Each row has a hidden value. The values are split into ranges, and the band after each row names the range that its value falls in. Each part has its own value, ranges and names.
[  64  233  -31 -407  -78  171   44 -182  141  -95  135   73  -53 -205
  -40   71  329   -5  159 -250 -414   45  195  -20  -24  266  -60 -274
 -229  147 -273 -152 -279   16  -64  294  -93 -333  122 -155  -64  -90
  -77  -99  212  165   77  365   30   64   85   45   49 -318]
H
[ -17  -19   10  -96  199  -64  -87 -308  167 -179   24  -43  -75  288
   20  -67 -150  112  120  -26  167   87  239  198  147 -170   29   11
  -38   85    0  -91 -136  -36  -59  -78   -3   76  -75  129 -189  269
   16  248 -447    0   -7 -134  -26 -283   79  -83   30  319]
H
[  55 -180 -115 -190 -318 -139 -148  -17  391 -118  151   16 -131  339
 -175 -155  -60   96  107 -242  336   -6  135  643   56  -48  131    7
 -131    2  104  436 -116   22  251  143   77   -9  154   38  357   24
   40  184 -205  -29  -72  -94 -202   44   79 -130  201  -58]
X
[ 276 -259  155   92  224  -97   -7 -311 -100 -136 -276 -216  147  -62
   63  458   -7  192 -112  240  329 -177  -93 -486  -73 -133   75   39
   79   19 -169 -382  108  -13 -108  185 -134  234 -475    8 -230  178
 -193  -41 -491 -330  227 -197  205 -166   82  122  351  414]
X
[ 155   98  -63   63 -144  -35  -46  -28  251  253 -279  -77  -20   18
 -230  -41  -37  183  -31   44  363  121 -332  316  -58 -158   56 -314
 -134  128  140  -42   -9  231   26  191 -124  164 -269   75  293  -81
 -179   17  149  134  304 -123  210  -42 -122   63  -56   94]
M
[-319 -114  -74  121   93   72  162 -168 -166 -110   -7  -85  147  -47
  424 -108  288   61 -217  -26  -20  157  116  170  219   99   21  209
  128  304 -177   36 -202  289   26 -128  149  185   30  -39   52  185
  133  -61 -333   39 -185 -177  205  156  392 -294 -253  -34]
F
[ 257   78  -60  362 -130  320  145 -107  -17  -96  -67  -18   79  121
  345   22 -359 -118  120  108    4   -9  -47  568  -64  397  -77 -506
  227  -93 -203 -171 -217  100   82  513  266  178  -41  270  228 -268
   23 -291  204  393  -28    9  336  203 -123 -167  183  -57]
E
[  60 -160  -72   -1 -329 -185 -126   46  237 -147   -8  -31  -55  201
 -141  -58 -280 -113  141 -149  197 -204  -25  579  -18 -104  -56 -316
 -137  -84 -265   22 -117 -123  253  289 -127  156  275   13  293   60
 -125   38    1 -189 -148 -133   64   83  -21  -88  306  -25]
G
[ 169   95   62 -159   -2  -50 -271   65  313    2  122 -113   92   97
 -147 -297  -58 -105  330 -226  147   68  112  -17  250  297   94 -100
 -486   81   87   15  -91 -455 -372  -35  240 -335  437    4  -72  543
  168  354   12   89  144  -28 -244 -393  -91  -17 -145    7]
W
[ -47 -114  -72 -119  152 -250  -48 -149   22 -119  155   -5   39  199
   33 -110  -87  312  -54  -47  253   -3  234   95  180 -293  107  282
  -26   17   31  -82 -188    9  128   37  -44  -15 -128  -74 -159  352
  -11  326 -642 -117  -80 -113 -131 -223  331  -24   42  174]
L
[ 106 -123 -152    9 -135 -214  -49  -66  239  -86 -107    6   -7   95
  -76  168  -31   27  199 -206  331    4  -35  603  -21 -104 -134 -678
 -249  204 -103   12 -250  -52  126   49 -289 -127  -60  -38  318   22
  -29 -119 -248 -309  106  172 -149  255   42 -141  210  -69]
G
[ 124  -98   84 -199  212 -205  -24 -399  210  -35 -136 -205 -168  107
  122  147   78  210   24   71  290 -123 -159 -476   -6 -403  260  -87
 -119  227  -71 -209  241  215 -131  -97   26  -65 -339  -73 -166  142
 -147 -107 -308 -320  303   41  421   49   16  -20  362  509]
H
[-119 -132  119  159 -181  335 -242 -169 -421  185   55  116   60 -235
  -35  444  -95   98  164  188   36 -331 -128    3 -152  309  -99 -411
  -95   46  -74 -254  -32 -475  -78  328  176   36  204  132 -334  408
  -98 -226  -92 -149 -327  268  245 -298  351  -10  202 -343]
R
[ 153   16   20  152  210  300   63  -19 -108  129  317 -316   32 -291
  219  106  304  -56   18   87   62  226 -108 -184  148  141  192   73
  371  -40   53  337 -131  115 -181 -217 -132  143 -338   34  115  -41
   51   91  305    0 -245 -172    9   89 -133 -226  181 -121]
T
[ 176  -30  172   88  269  177  -42 -119   37 -147  320 -360   16  -20
  297  163  282  -49  -83  308  -47   79  172 -324   76  140   76  326
  330  -49  -66  359 -284   18 -291   84 -294  142   13   56 -214   71
   49   88  230  163 -288  -76 -144  216 -129 -140  165  140]
R
[  63  -70  -61  -67   -7 -152 -259  137  309  -13  -36 -197  179 -153
 -287   23   38  -48  138 -124  242  -16  -51   -2  245  247  -57 -166
 -359    0   18 -215  -42 -492 -371 -195  179  -99  404   23  -37  413
   81  114 -190 -223  193   18 -386 -357  -35    2 -118 -102]
H
[  49  -25   -5   -6  108 -264 -277  115  266 -150 -112  -85   85  -55
  -36   91   28 -206  368 -212  -13  -24  118   60  168  355  -11 -257
 -515   49  -85 -388 -236 -538 -381  -38  -97 -300  356   62  -26  444
  105  191  125  -42   92  -52 -180 -335 -176   29 -134   90]
J
[-167  316  -12  -87 -162  -42 -205   -6   31  113 -259   -6   59  -33
 -149  -62   60  -48  185  -29  132   53 -302  193  -50 -199   59 -565
  -28  196 -187  -88 -231   93  -63  222 -262  304  -38  163  238   -1
 -300 -265  135   42  149 -228  138   23  -72  -80 -206    3]
X
[ -45 -157  212   99 -212  524 -313 -134 -330  395  198   -5 -147 -502
 -160  361   55   14   42  264   28 -406 -263  -95 -252  450   53 -184
   69   47  -49 -108  164 -153  -73  186  377   94  286  175 -136  217
  -47 -136  230  -38 -331   -6  428 -359  324  -45  289 -256]
F
[ 183  -95   69  201  170   57 -109  112 -120  -64  367 -405   41 -216
  257   56   28    6   15  186  152  -12   41 -319   49   50  195  287
  570 -214  -89  145 -217  -97 -193  -45 -195  314 -112   75 -150  164
   80   72  110   -8 -310 -284  -46  -20  -59 -138  214   56]
T
[-220  -92  -38   89  226  307  240  -55 -344   11   26  102  266 -263
  400  197  128   32 -276  203 -268  -14   68  106  128  429 -120  327
  185 -101 -290 -178 -361   56  128  282   84  259  124   20   10  146
  -28   56  -32  -14 -231 -417   87 -110  268  -16 -178  -45]
T
[ -17   19  -18  -56   -1 -130 -228   21  299 -129   64 -108  198   55
  -57 -194 -100 -280  256  -75  128  -98   65   83  262  197  158 -137
 -286  -45  -66 -170 -108 -342 -303   39  215 -201  558  147  -23  267
   34  129  -29   71 -103   48 -262 -225  -65 -190 -167  -96]
L
[ -53  226   66  131  -94   74 -108 -164    8   13 -316  -13  161   79
 -101  169 -111 -159  129  218   49  -13 -198  346  -86 -101 -154 -596
 -116   10 -220 -113 -292    4  -63  431 -453  201   15  166   97 -106
 -337 -181  148   30  100  -87   -5   23 -113  -16  -50  -27]
X
[ -98   -1  115 -331  346   13 -123 -361  116  -25  178   14 -155  125
 -110   -8   75  169   76  -21  147   81  210  123   66 -231   52   39
   16  274  -94   49 -254   92   -9 -152  -87  124  -26  118 -142  216
   -7  259 -525  -23  -54 -130 -161 -155  168  -73   -8  288]
F
[ -77 -178  -90 -188 -380  -65  -21 -182  291 -184 -173   36  -81   97
  -43  218  144  180  -22  -67  223   52   61  431   -8  -99 -249 -208
 -247   98  -59  279 -144   72  115   54 -298  -88   78  -98   57   63
 -110 -103 -239 -344  195  128 -283  119  300  -57  213  -62]
T
[ -20 -343 -178  -61 -196 -343 -133  106  334   40   86   50 -147  194
  -23 -100 -187   55  181 -215  496 -195  -67  702  -71 -161  157 -288
 -163  155   -7  114 -142  -37  310   41  -15  -43  266   12  413  160
  100   28 -127 -229 -167  -31   43  194   95 -200  138   46]
L
[-184 -280 -215  161  124  -81  198  -11  179 -161  -41  -83  -91  183
  313  323  211  208 -146   71  -15  245   46  360  312  -48 -357   14
 -162   88   37  -69 -189 -237  -59 -223 -233  222   41    1 -185  304
   50   17  180  -48 -400  334   -6  274  -43 -119   45   96]
R
[ -99    4  -19 -125  296  -93 -153 -196  -45   37  182  -58   32  181
 -123  -58   27  126   -1  127  255 -131  139  251  -19 -313  131  -26
   79  194   -9 -154 -239  129   87   66  -79  106  -16   20  -46  140
   33  100 -509   56 -154 -176  -78 -149  299 -134 -135  214]
H
[ -60   13   96    7  344  -61 -235 -148  -15   15  290  -60 -110  -34
  -97   -5 -165  -42  107   61  126  -65   53  229  233 -100   85   35
   23  -88 -132 -186 -207   65    3 -179   60   37   -6  226   93  100
  -69  400 -369  -46 -181 -344 -224 -305  111 -143  259  246]
T
[ -31   16  183   62  -29  313 -173 -223 -259  359   70  118  -40 -319
  -95  217 -184 -236  376   -2  -23 -288 -336  113  -51  192   30 -837
 -297  175 -264 -273   20 -331  -82  204  138  -84  292  215  -22  253
 -205  -58  254  -69 -435  231  400  -84    0  -88  221 -281]
H
[-113 -221  186   41 -163  497 -117 -445   39   54 -184  148 -119 -167
  -23  556   94   17   73  265   -1 -187  -87   -4 -185  431  -41 -207
 -120  161  -18 -152  138 -194 -169  195  248   90  194  304 -291   91
 -130 -227  159   -5 -167  374  407 -238  116  -97  184 -167]
F
[-386  -76 -335  215  362 -145  190  201  -80  -45  108  -36  133  383
  348  524  184  165   68  117 -128   45 -286  221  264 -102  190   65
   38 -327   67 -193 -261 -374  138   41   38  358 -362  -30  289 -242
  -85 -421  221 -311 -205  287  160  340 -388 -121  275 -281]
E
[  78   90   73   71  -20  -19 -180   14  -70  368  -97 -242   -4   -9
 -310   53  224  238  -48   80  394   22 -377  255 -248 -243   38 -405
  -43  411   10   60 -129  279   35  123 -181  273 -302 -102  358 -105
  -11 -254 -122   82  355 -126  156  200  119   40  -23    9]
G
[-430 -184 -305   28  449 -139  219  130  123 -125   24  -60   20  305
  421  507  467  149  114  -85 -150  234 -137  219  134   52  243  140
  123   32   26  -62 -353 -251   30 -208   -9  431 -329   11  337 -264
  136 -504  214 -203  -69  234  195  455 -430 -167    5 -176]
R
[ -27 -203  110  -81  -56  316 -148 -205 -104  207   56  120 -172 -287
   -7  399  311  123  145  -13   18 -124  -30   54 -251  420   26 -239
 -167  384   15 -102  -49  -92  -61   80  136 -141   56   55  -63  204
  111 -138  124   42 -119  221  320 -124  283  -54   99 -139]
X
[-318 -290  -92  282  112  -24  -78   17   42   31  112 -367 -145  219
  193  287  397  218 -264  321  219  121 -188  223  334 -142 -277   96
 -122  209  206  126   68  -84 -240 -529  126  279  161    4 -146  317
  186 -186   -5  -65 -332  248  -84  300  194 -288  134  170]
G
[ -29  -25  218  -59  -71  361 -254 -326   88  168   30   33 -111  -20
 -199  117  -91 -238  354   67  104 -161 -184   81  -79  194   88 -479
 -254  214  -73 -108  153 -213 -212   16  287  -36  307  252  -88  151
  -69  -47  177   23 -140  208  277 -275  -17 -204  182  -95]
M
[ 216   72  -35 -172  148 -117 -116  -51  448    6  -29  -75  121  149
    8 -138   82 -159  307 -136  180   20   36  -14  208  249  236 -252
 -562  151  169  -92  -45 -252 -356   43  190 -526  289   11   63  286
  127  185  150  117  181  120 -123 -146 -221  -82 -189  121]
W
[  85  -30  176  100   45  486 -110 -265 -203  284   30   92   16 -393
  -70  483   60 -129  119  279  -84 -236 -196   21 -176  462  -72 -459
 -142   67 -103 -267  -47 -122 -132  309   78 -138  129  183  -81   18
 -135  -89  296   42 -187  177  202 -199   97  -25  204 -197]
M
[ -41   64   21  -73 -177  -88 -142  -43  307   40 -205 -180   40  329
 -251 -232   10   86   28  -10  430  106 -221  343  -51 -280  158 -133
  -22  238   -9  150  -41  200    6  109   45  414  -20   86  303 -128
  -57 -175 -158  170  334 -148   55   85  -44  -99 -145   55]
W
[-226 -142 -107  132  128   60  -61    7  145  -26  167 -319  -89  335
  -15  253  393  140 -230  296  161  110 -213  169  349 -176 -232   63
  -97  130  141   60  102  -85 -177 -398  223  371   84   -6  -28  109
   59 -216   38  -69 -243  295  -85  274   31 -324  245  106]
R
[  33   47   26 -142  -69   54  -36  -84   46    8  117  -78   59 -185
 -265   53  -51  -80  134  -45 -100 -183  -48   73 -142  -57  -55 -281
  -92   -2 -383 -430 -141  -71   39  222 -138  -23  158 -165  -64 -150
 -120 -125   29  -43   62  311   76  -91  136   14  182 -368]
T
[ 151   30    9 -184  143 -159 -174  186  198  166  211 -182  167 -121
 -218 -173  -13  -99  219 -224   94  -12  -58   27  226  188  -12 -227
 -480   42  -92  -46 -202 -455 -258  -49   57 -290  487 -147   64  441
  124  288  -34 -132  109  -19 -401 -150  -93  109  -96 -131]
J
[  17 -141  -43  189    9  407  379 -402 -388  -52 -195   49  434 -118
  214  184  -20  -61 -210  156  -58  131  181  347  120  144 -351 -152
   -9  -13 -157   36 -196   37  126  321 -337   83 -110  -90 -216  236
 -116  240 -300 -105 -313 -207  -79 -193  394  -11 -174 -189]
J
[ 166 -177  176   -2  195 -187 -169 -273   -1  -46  -90 -265   45   59
   11  224  -67  143  -53  285  482 -321 -263 -607    9 -366  275   24
   55   47 -142 -317  274   59 -133   40  142  179 -276   26 -167  201
 -227 -118 -499 -406  191 -131  270  -88   98  -74  467  477]
W
[  20  259   64  218 -140  -73 -164 -101   81  103 -315 -107   76  222
 -143 -116 -105 -113   67  152  273  -18 -377  300   64 -284   62 -551
 -222  163 -100 -166  -13  233  -39  323 -103  208 -117  178  317  -97
 -329 -109  151  224   93 -129  295  121 -129 -151   16  159]
L
[ 154 -109   63  256  362  -79    0   35   44  -30  235 -473  115 -175
  154  214  202  -21 -119  260  130   70 -110 -332   92  -90  224  315
  402 -168  -75   93 -207   76 -209  -98 -353  268 -287   -1   37 -167
  -31   39  114  -77 -118  -78  -98  215 -246 -109  246  -12]
X
[ 154 -100  111  -51  257   42   -9 -354 -238  144 -139 -125  -14  164
  -92  444   66  278  -66  269  224 -265 -232 -176 -180 -306  109 -197
  -63  123  -49 -344  163   99   96  313   17  222 -510  -58  -79    1
 -187 -180 -345 -138  131 -105  402  -58  125  169  367  368]
G
[ 253  185   63   81  319  174   -2   -3 -116   16  330 -279   65  -81
  274   69  251  -73  114  157  -35   94   23 -294   48   62  172  -69
  288   15  -61  121 -311   18 -215  118 -300   38 -254  -24  -34   38
   26    7  369  168 -225  -74   54  189 -192 -170  123   73]
E
[ 146   37    9   15  -37  229   -4 -104  -66 -143  -57   21  147 -435
  -60  351   46 -151  127   26 -307 -152  177   31 -244  426 -200 -338
   71  -43 -404 -562 -352 -201  -86  436 -335  -16  107   -7 -197  -62
  -92 -146  218   65  -40  163  111 -229   75   69    5 -312]
H
[  34 -252 -141 -127 -339  -94  -85   35   81 -149  -43   99 -186 -115
   59  247   36  148  194 -358  108   50  138  599  -27  226 -192 -327
  -98   26 -117  161 -282 -145  188   63 -193   -9   13   70  215  204
   41   22 -129 -205  -65 -182 -207    6  196   47  240  -35]
M
[-224 -147   -5    9  239  177  173 -249 -198  -10  -35   76  158  -36
  308   68  322   41 -144   -7  -22  175  164  263  145  177  -51  103
  -37  370 -111   73 -296  174   61   -7  -46  110  -12    5   49  268
   98  142 -265   64 -263 -245   64   46  330 -181 -309   62]
J
[ -89 -146 -106   11 -300  -35  -37  -84  217 -151  -77  -59  -10  -92
 -112  162   67 -120   54 -189  148   37 -108  542  119   33  -65 -334
  -30  -28 -227  195 -115  104  140  -54  -74  143   36   99  446 -239
 -162 -119 -163 -319  -11  -36 -181  197   37 -212  312 -290]
H
[   9  176   55  -19 -248  -21 -195  -97  318   -1 -206 -246   24  156
 -109 -263  -61   43  -45  162  328   27 -198   79  -40 -188   93 -161
   99  145  -54  109  -17  237 -185  198   43  332  162  167   45  -29
 -138 -239  -18  224  288 -135  113   65  -28 -108 -159  147]
G
[  95   -9  130   55  -30  360 -214 -198 -164  345   62   62   -3 -487
  -48  319   -2 -113  203  179   47 -283 -194  -94 -122  407  115 -478
 -125   39   19 -152    5 -203 -204  249   89 -244  208  220 -120  238
 -127   11  288  -15 -285   55  217 -300   83  -27   82 -175]
H
[  10   11  -88  -24   88 -347 -288  111  247  -86    9  -86  112  -38
  128 -113  -42 -106  426 -236  255  -69   44  -46  228  178  319 -284
 -319   84   59 -289 -166 -416 -370 -104  158 -379  278  139   -3  433
  136   46  -87  -13   13   61 -134 -208  -77 -158 -196   25]
T
[-285   -2 -194  262  502  -23  107  408 -278  119  256  -47   82  234
  279  536  223  140   19  144 -376    4 -292  200  202  205   50  201
  -16 -351  -66 -281 -414 -453  156  182   52  429 -252  -85  391 -127
   -3 -218  499 -145 -203  -48  216  225 -441   77  301 -165]
W
[  92  191  105 -216  -29   32  -50  -82   55  -88  168 -246  122 -199
 -231   25  120  -26   59  -68 -288  -46   67 -204  -41   25 -180 -151
 -160  -29 -445 -207 -261 -124 -163  214 -244 -129  217 -321 -208  -64
  -89 -108  -74  -91  308  329 -188    6  106  165  183 -403]
F
[ -70 -227  -59 -129 -320  -37 -115   21  174  -74   87   -9 -176   18
  -67  202  -37   77    8  -62   70 -116  -17  525   43  101 -165  -21
 -145 -226 -131  257 -130  -45  212  104  -23   23  265    9  237    4
  -73   44  -54 -291  -10 -181 -289    7  173   40  432  -62]
E
[ 267  139   14  116  414   85    5  185 -219  215  564 -286   61 -174
  221  101  309  157 -115  231  -39  -72  -77 -385  -14   41  223  152
  349  -22  -51  116 -377   51  -20  252 -220   54 -260 -231   94   42
   42    1  323   24 -241  -30  182  354 -128  -72  242  -30]
F
[  71 -139  164  159  230 -192 -182 -337   49 -276 -191 -277   72   95
   98  362  223  -51 -127  361  236 -275  -20 -446  -13 -190  196  131
   -7  102 -155 -342   99  248 -178   82 -148   23 -298  -10  -65   -7
 -187 -117 -323 -269  161 -168  259  -35  123 -206  363  485]
G
[ -51   19  148  -46  160  -70 -234 -317 -189  -86  260 -112  -92   31
  107 -158 -278   42  212   -9  161  -56  199   33  115 -259  179  -21
  208  -21 -146   -6 -180   60  -50  -47  -41   33  -58  215 -259  295
  -46  280 -588   28 -251 -305 -113 -293  296  -99  172  228]
M
[  96  -12 -109 -147   50  -78 -155   -6  349   67   47  -37   82  -38
  -34  -86  130  -22  232 -188  215   74   48   40  247  290  203 -155
 -414  127  271   12  -49 -290 -319 -104  224 -426  257   65   20  389
  139  223   22   31   23   98 -195 -249  -67  -94 -223  -41]
J
[-410 -294 -379   78  388  -70  297  166  -11   40  135  187  -14  190
  402  639  338  496  -82  -32 -122  235 -118  345  253  144   94  314
   47 -129  222  -32 -386 -376  231  -51   88  361 -378   42  218  -41
   39 -211  105 -222 -314  369  101  334 -254    0  107 -299]
X
[ -59  216   -6 -298 -174  269  -83 -166  191 -142  104  -26   51 -131
 -267  -22  180  -40  115  -66 -185   39  111  -63  -72  147   54    1
  105   -4 -196 -207 -129   36 -109  157   83   64   80  -15 -114 -252
 -104 -194   36  143  199  264   -4 -275  123 -106    3 -422]
E
[ -77 -224  235  117 -105  358 -160 -386   31  234    0  -18 -201  -68
  -97  284   -5 -102  132  182   79 -199 -228  150 -111  200   23 -302
 -311  240  -14  -57  244  -64 -129   10  277  -70  257  175  -98   78
  -39  -53  204   44 -224  341  430 -103  113 -145  309 -133]
R
[-154   67  -12 -253 -162  -32  -65 -148  197 -122   48  -57  -61 -210
  -55  -39  182  -24  136 -149 -164   -4  121    5  -76  -27   43  -59
  -88  109 -260 -211 -193  103  -86   34 -216 -184  181 -121 -142  -93
  -56 -115   64   53  102  291   26  -76  231  -61  -25 -305]
T
[ 123 -103   28  234  344  -23   29  -33 -130  -30  287 -291   50 -129
  468  278  222   58  -20  236    5   33   83 -220   63   71  233  204
  332 -120   36  214 -357    0 -169  121 -393    2 -225   49 -103   41
   46   49  198   96 -393  -36  -53  286 -119  -75  139   37]
J
[  81   60   81  -51   16  -27 -242   62  328  -86  -31 -126  146   90
 -262 -204  -95 -300  396 -309  128  148    1  170  366  300   20 -257
 -505   69  -88 -123  -55 -535 -373 -190  260  -51  394  154  115  380
   78  325   12   46   85  -71 -260 -379 -264 -103  -97  -85]
T
[  83 -176  -75  -15 -266  -29  -55    6  144  -81   -3   11  -21 -193
   27  -26 -237 -135  202 -249  221  -37  -41  467   -3  117 -106 -482
   62   31 -325   60 -205  -85  125   32 -106  120  217  124  250  157
  -50    5  -92 -293 -110 -186  -50   55   51 -162  195  -86]
X
[ 447  -66  167  346  351  174 -100   25 -153  191  423 -555  227 -205
 -101   42  -60 -186  -39  431  435 -131 -187 -273  -77 -183  200  -15
  551 -135  -64  117  -99   39 -163    1 -339  313 -225  -27    4  -48
   18  143   62  -82 -272 -232  -97   20 -131 -224  294   14]
E
[-222  124 -277  -28  333  132  239  142   17  237  141   60  158  181
 -107  337  -61   27  124   42 -159  138 -494  233  326 -163   36 -234
  -45 -413  -28 -160 -145 -471  152   47   25  493 -241   33  295 -198
 -342 -103  400 -399 -206  192   74   63 -618   14  265 -396]
M
[ 284   74  113  168  268  186  -82  -14 -196   10  419 -392  118 -278
  263   81   45  -90   63  297   76  -64    0 -486  -72   28  197    2
  627 -130 -156  102 -275  -23 -256  120 -311  190 -150   39 -228   74
    2  -71  183    3 -286 -120   21   94  -98 -180  207    9]
X
[-137 -147  -92 -187 -332    9  -56 -135  100   26  -36  -16  -63   69
 -135  184  199   78   33  -88  176  -57  -71  530 -132 -123  -25 -279
 -113   94  -41  391 -124  138  232  148 -231   29   45  -98  290 -128
  -84 -195 -133 -266   25  -32 -132  183  242  -53  166 -228]
G
[ 381   38  -92  239 -239  432  182 -234  175 -195 -198   38   99  203
  275  195 -159   65   -3  112  102  150   36  390  110  554  -86 -250
   60 -184  125  109  -24   56  -16  471  418   41 -248  279  169 -193
  -39 -137   88  269  173   25  131   14 -144 -104  272   -6]
T
[ 335   66   98  342  275  358    8  -48 -159   10  273 -309  244   33
   51  294  152 -158  -95  428   -5  -11  -28 -148   83  200   72  104
  281 -265   47  187 -178  -85 -137  343 -224  227 -271   31   49 -113
  -98  133  352   97 -328 -154  -15   31 -280 -135  297  -56]
R
